Below are the code and all the weights of a small trained network. Each question names an input and a class and asks about switching units off, where a switched-off unit gives its printed mean instead of its output.

import numpy as np


def w(rows, s, z=0):
    codes = np.array(rows[::2]) - 128.0
    scale = np.full(codes.shape[1], s)
    scale[-1] = z or s
    return codes * scale


def norm(h):
    return h / np.sqrt((h * h).mean(-1, keepdims=True) + 1e-5)


def f(y):
    return y / 2 * (1 + np.tanh(0.7978845608 * (y + 0.044715 * y**3)))


def log_softmax(a):
    a = a - a.max(-1, keepdims=True)
    return a - np.log(np.exp(a).sum(-1, keepdims=True))


def net(x, mask):
    res = np.array(x, float).reshape(1, 6) / 4 @ E
    u = 0
    for l in range(2):
        y = f(norm(res) @ A[l][:, :-1].T + A[l][:, -1])
        res = res + np.where(mask[u : u + 10], y, B[l][:, -1]) @ B[l][:, :-1]
        u += 10
    return log_softmax(norm(res)[-1] @ U[:, :-1].T + U[:, -1])


A, B = {}, {}
E = w([
[104,114,184,78,208,2,151],'x0',
[105,115,171,89,86,188,54],'x1',
[130,98,57,71,113,89,172],'x2',
[90,35,119,173,238,36,54],'x3',
[56,65,223,169,175,90,172],'x4',
[230,36,88,49,77,57,113],'x5',
],0.0065)
A[0] = w([
[84,158,166,141,192,80,119,27],'L0N0',
[144,129,78,90,187,83,145,5],'L0N1',
[38,200,107,130,127,127,193,73],'L0N2',
[183,97,102,155,68,190,116,114],'L0N3',
[81,166,103,129,139,105,113,203],'L0N4',
[96,118,119,99,129,88,104,174],'L0N5',
[129,96,243,134,104,143,86,119],'L0N6',
[121,174,112,121,200,120,101,102],'L0N7',
[102,93,158,192,90,200,88,73],'L0N8',
[100,8,118,186,188,50,89,116],'L0N9',
],0.011,0.0026)
B[0] = w([
[137,102,75,127,101,146,29,190],'L0N0',
[137,129,117,158,106,190,62,158],'L0N1',
[163,30,165,200,108,92,129,179],'L0N2',
[118,193,114,100,59,129,105,191],'L0N3',
[138,82,124,180,111,145,107,159],'L0N4',
[189,149,174,147,94,134,144,157],'L0N5',
[87,100,132,71,173,80,77,177],'L0N6',
[178,73,129,145,165,135,61,157],'L0N7',
[66,184,144,120,138,142,136,182],'L0N8',
[156,76,172,208,167,67,254,254],'L0N9',
],0.0098,0.0087)
A[1] = w([
[169,100,98,156,18,107,155,64],'L1N0',
[15,64,123,150,68,139,230,167],'L1N1',
[92,199,118,143,119,234,179,47],'L1N2',
[197,148,233,145,79,189,103,128],'L1N3',
[114,173,167,201,189,103,187,110],'L1N4',
[153,202,61,142,212,139,54,120],'L1N5',
[180,149,61,41,79,2,77,75],'L1N6',
[97,207,137,118,74,207,98,123],'L1N7',
[138,66,204,118,190,1,216,194],'L1N8',
[118,197,158,83,99,137,206,4],'L1N9',
],0.0069,0.0048)
B[1] = w([
[153,132,62,107,64,144,114,151],'L1N0',
[209,203,84,173,178,101,187,173],'L1N1',
[60,142,93,93,89,171,141,143],'L1N2',
[103,129,148,180,83,90,155,153],'L1N3',
[184,40,112,147,149,81,119,163],'L1N4',
[115,9,234,98,94,97,89,133],'L1N5',
[255,96,76,118,98,125,103,156],'L1N6',
[84,96,148,176,76,132,177,175],'L1N7',
[116,230,155,162,131,103,190,254],'L1N8',
[84,104,147,148,97,139,114,127],'L1N9',
],0.0083,0.0094)
U = w([
[19,193,135,171,39,184,133,206],'0',
[55,93,157,158,186,133,10,70],'1',
[121,122,96,61,194,188,124,7],'2',
[248,141,35,97,35,128,152,181],'3',
[116,61,94,125,161,148,90,1],'4',
[166,94,179,238,204,55,220,220],'5',
[160,74,150,118,99,115,17,76],'6',
[92,175,175,15,189,57,101,61],'7',
],0.012,0.0053)

Each question gives the input, the list of numbers given to net, and the class t.
The units are the neurons (one row each of A and B). Each row of codes is followed by its name. A weight is (code - 128) times the scale printed after its matrix; where a second scale follows, it is the last column's (A, B and U).
mask holds one flag per neuron, layer by layer. A switched-off neuron (its flag False) gives its mean, the last column of its row in B, instead of its output. The means were averaged over made-up inputs and are rounded, as every weight is.
A unit's drop is (log p(t) with every unit on - log p(t) with that unit switched off) / (log p(t) with every unit on - log p(t) with every unit switched off).
The circuit of an input: a set's keep is (log p(t) with only the set's units on - log p(t) with every unit switched off) / (log p(t) with every unit on - log p(t) with every unit switched off). Starting from the 12 units with the biggest drops (on a tie, the unit counted first), units are removed one at a time, each time the one whose removal leaves the highest keep (on an exact tie, the one counted first), for as long as the keep stays at least 0.8.
circuit, biggest first: the units of the circuit, biggest drop first
unit that matters most: the unit with the biggest drop
k most important neurons: the k neurons with the biggest drops, biggest first
top k neurons in layer l: the k neurons of layer l with the biggest drops, biggest first
drop of u: that unit's drop, to one decimal
input [-4,3,-8,1,-2,6], class 0: circuit, biggest first => L0N8, L0N3
input [-1,1,0,-3,-6,-3], class 0: circuit, biggest first => L0N9, L1N7
input [-5,-3,7,-6,4,-2], class 3: 4 most important neurons => L0N9, L0N2, L1N0, L1N1
input [-4,-7,6,-4,-3,-8], class 3: circuit, biggest first => L0N9, L0N2, L1N0
input [-2,7,1,4,-1,-2], class 1: unit that matters most => L0N6
input [5,5,-8,-3,2,-5], class 1: circuit, biggest first => L0N9, L0N6
input [8,-5,-5,-8,3,6], class 7: 2 most important neurons => L0N9, L0N2
input [-6,4,-7,4,-3,4], class 0: 2 most important neurons => L0N8, L0N3
input [0,6,4,-4,7,5], class 7: top 3 neurons in layer 0 => L0N6, L0N9, L0N0
input [2,-3,-7,-1,-3,-6], class 1: top 2 neurons in layer 0 => L0N9, L0N0
input [-2,-3,2,-3,-2,-2], class 3: 3 most important neurons => L0N2, L0N9, L0N8
input [2,7,8,-4,1,-7], class 5: drop of L0N2 => 2.2
input [2,3,-4,1,-5,-4], class 1: drop of L0N9 => 0.2
input [-3,-5,1,-4,2,3], class 3: most important neuron => L0N8
input [0,-5,8,-8,6,5], class 3: drop of L0N9 => 1.2
input [4,-8,-6,5,-8,-8], class 6: drop of L0N0 => 0.3
